Below is a small trained network, with its code and all its weights. Each question gives an input and a class and asks what happens when units are switched off, that is, made to give their printed mean instead of their output.

import numpy as np


def w(rows, s, z=0):
    codes = np.array(rows[::2]) - 128.0
    scale = np.full(codes.shape[1], s)
    scale[-1] = z or s
    return codes * scale


def norm(h):
    return h / np.sqrt((h * h).mean(-1, keepdims=True) + 1e-5)


def f(y):
    return np.maximum(y, 0)


def log_softmax(a):
    a = a - a.max(-1, keepdims=True)
    return a - np.log(np.exp(a).sum(-1, keepdims=True))


def net(x, mask):
    res = np.array(x, float).reshape(1, 6) / 4 @ E
    u = 0
    for l in range(2):
        y = f(norm(res) @ A[l][:, :-1].T + A[l][:, -1])
        res = res + np.where(mask[u : u + 5], y, B[l][:, -1]) @ B[l][:, :-1]
        u += 5
    return log_softmax(norm(res)[-1] @ U[:, :-1].T + U[:, -1])


A, B = {}, {}
E = w([
[67,172,243,185],'x0',
[102,6,201,198],'x1',
[134,29,168,5],'x2',
[215,45,149,218],'x3',
[163,106,195,179],'x4',
[125,57,55,254],'x5',
],0.0047)
A[0] = w([
[243,254,185,121,121],'L0N1',
[114,191,43,121,80],'L0N2',
[74,167,188,69,195],'L0N3',
[122,122,117,228,1],'L0N4',
[160,62,121,225,125],'L0N5',
],0.008,0.0045)
B[0] = w([
[149,38,141,2,237],'L0N1',
[34,217,117,174,206],'L0N2',
[153,163,201,60,252],'L0N3',
[188,102,171,147,167],'L0N4',
[155,153,205,137,242],'L0N5',
],0.0086,0.0043)
A[1] = w([
[74,129,1,125,96],'L1N1',
[127,165,16,129,55],'L1N2',
[70,191,125,123,93],'L1N3',
[96,62,142,237,1],'L1N4',
[137,222,25,98,121],'L1N5',
],0.0086,0.0044)
B[1] = w([
[111,59,16,50,195],'L1N1',
[53,75,53,157,176],'L1N2',
[151,151,172,144,200],'L1N3',
[255,93,86,176,192],'L1N4',
[63,99,113,250,252],'L1N5',
],0.0094,0.0036)
U = w([
[220,65,205,227,32],'0',
[167,81,171,10,205],'1',
[43,217,209,134,145],'2',
[25,108,37,174,3],'3',
],0.013,0.0034)

Each question gives the input, the list of numbers given to net, and the class t.
The units are the neurons (one row each of A and B). Each row of codes is followed by its name. A weight is (code - 128) times the scale printed after its matrix; where a second scale follows, it is the last column's (A, B and U).
mask holds one flag per neuron, layer by layer. A switched-off neuron (its flag False) gives its mean, the last column of its row in B, instead of its output. The means were averaged over made-up inputs and are rounded, as every weight is.
A unit's drop is (log p(t) with every unit on - log p(t) with that unit switched off) / (log p(t) with every unit on - log p(t) with every unit switched off).
The circuit of an input: a set's keep is (log p(t) with only the set's units on - log p(t) with every unit switched off) / (log p(t) with every unit on - log p(t) with every unit switched off). Starting from all 10 units, units are removed one at a time, each time the one whose removal leaves the highest keep (on an exact tie, the one counted first), for as long as the keep stays at least 0.8.
circuit, biggest first: the units of the circuit, biggest drop first
k most important neurons: the k neurons with the biggest drops, biggest first
top k neurons in layer l: the k neurons of layer l with the biggest drops, biggest first
drop when u is switched off: that unit's drop, to one decimal
input [-8,-5,0,-7,-7,-6], class 3: circuit, biggest first -> (L1N5 L0N5)
input [-4,-8,-4,-6,-3,-4], class 3: circuit, biggest first -> (L1N5)
input [4,1,-8,-1,-3,2], class 0: circuit, biggest first -> (L0N3 L0N4 L1N4)
input [-5,-8,2,4,0,-3], class 3: 2 most important neurons -> (L0N5 L0N3)
input [0,-7,-8,-5,-8,-2], class 3: top 3 neurons in layer 1 -> (L1N5 L1N1 L1N2)
input [0,4,-3,7,-8,-6], class 1: 2 most important neurons -> (L1N5 L0N1)
input [7,-3,-6,-5,4,-6], class 1: top 2 neurons in layer 0 -> (L0N1 L0N3)
input [7,2,-3,-4,2,-5], class 1: circuit, biggest first -> (L0N1 L1N5)
input [-5,-4,-3,2,6,0], class 1: 2 most important neurons -> (L0N1 L1N4)
input [4,-4,6,-5,-2,7], class 2: top 2 neurons in layer 0 -> (L0N3 L0N1)
input [7,-4,-1,5,2,-5], class 1: drop when L0N1 is switched off -> 0.3
input [6,0,0,3,-6,-5], class 1: drop when L0N2 is switched off -> 0.1
input [3,0,-1,2,-3,-2], class 1: drop when L0N2 is switched off -> 0.0
input [-1,-6,8,-7,-7,6], class 3: most important neuron -> (L1N5)
input [-7,-2,2,2,2,0], class 3: drop when L0N5 is switched off -> 0.2
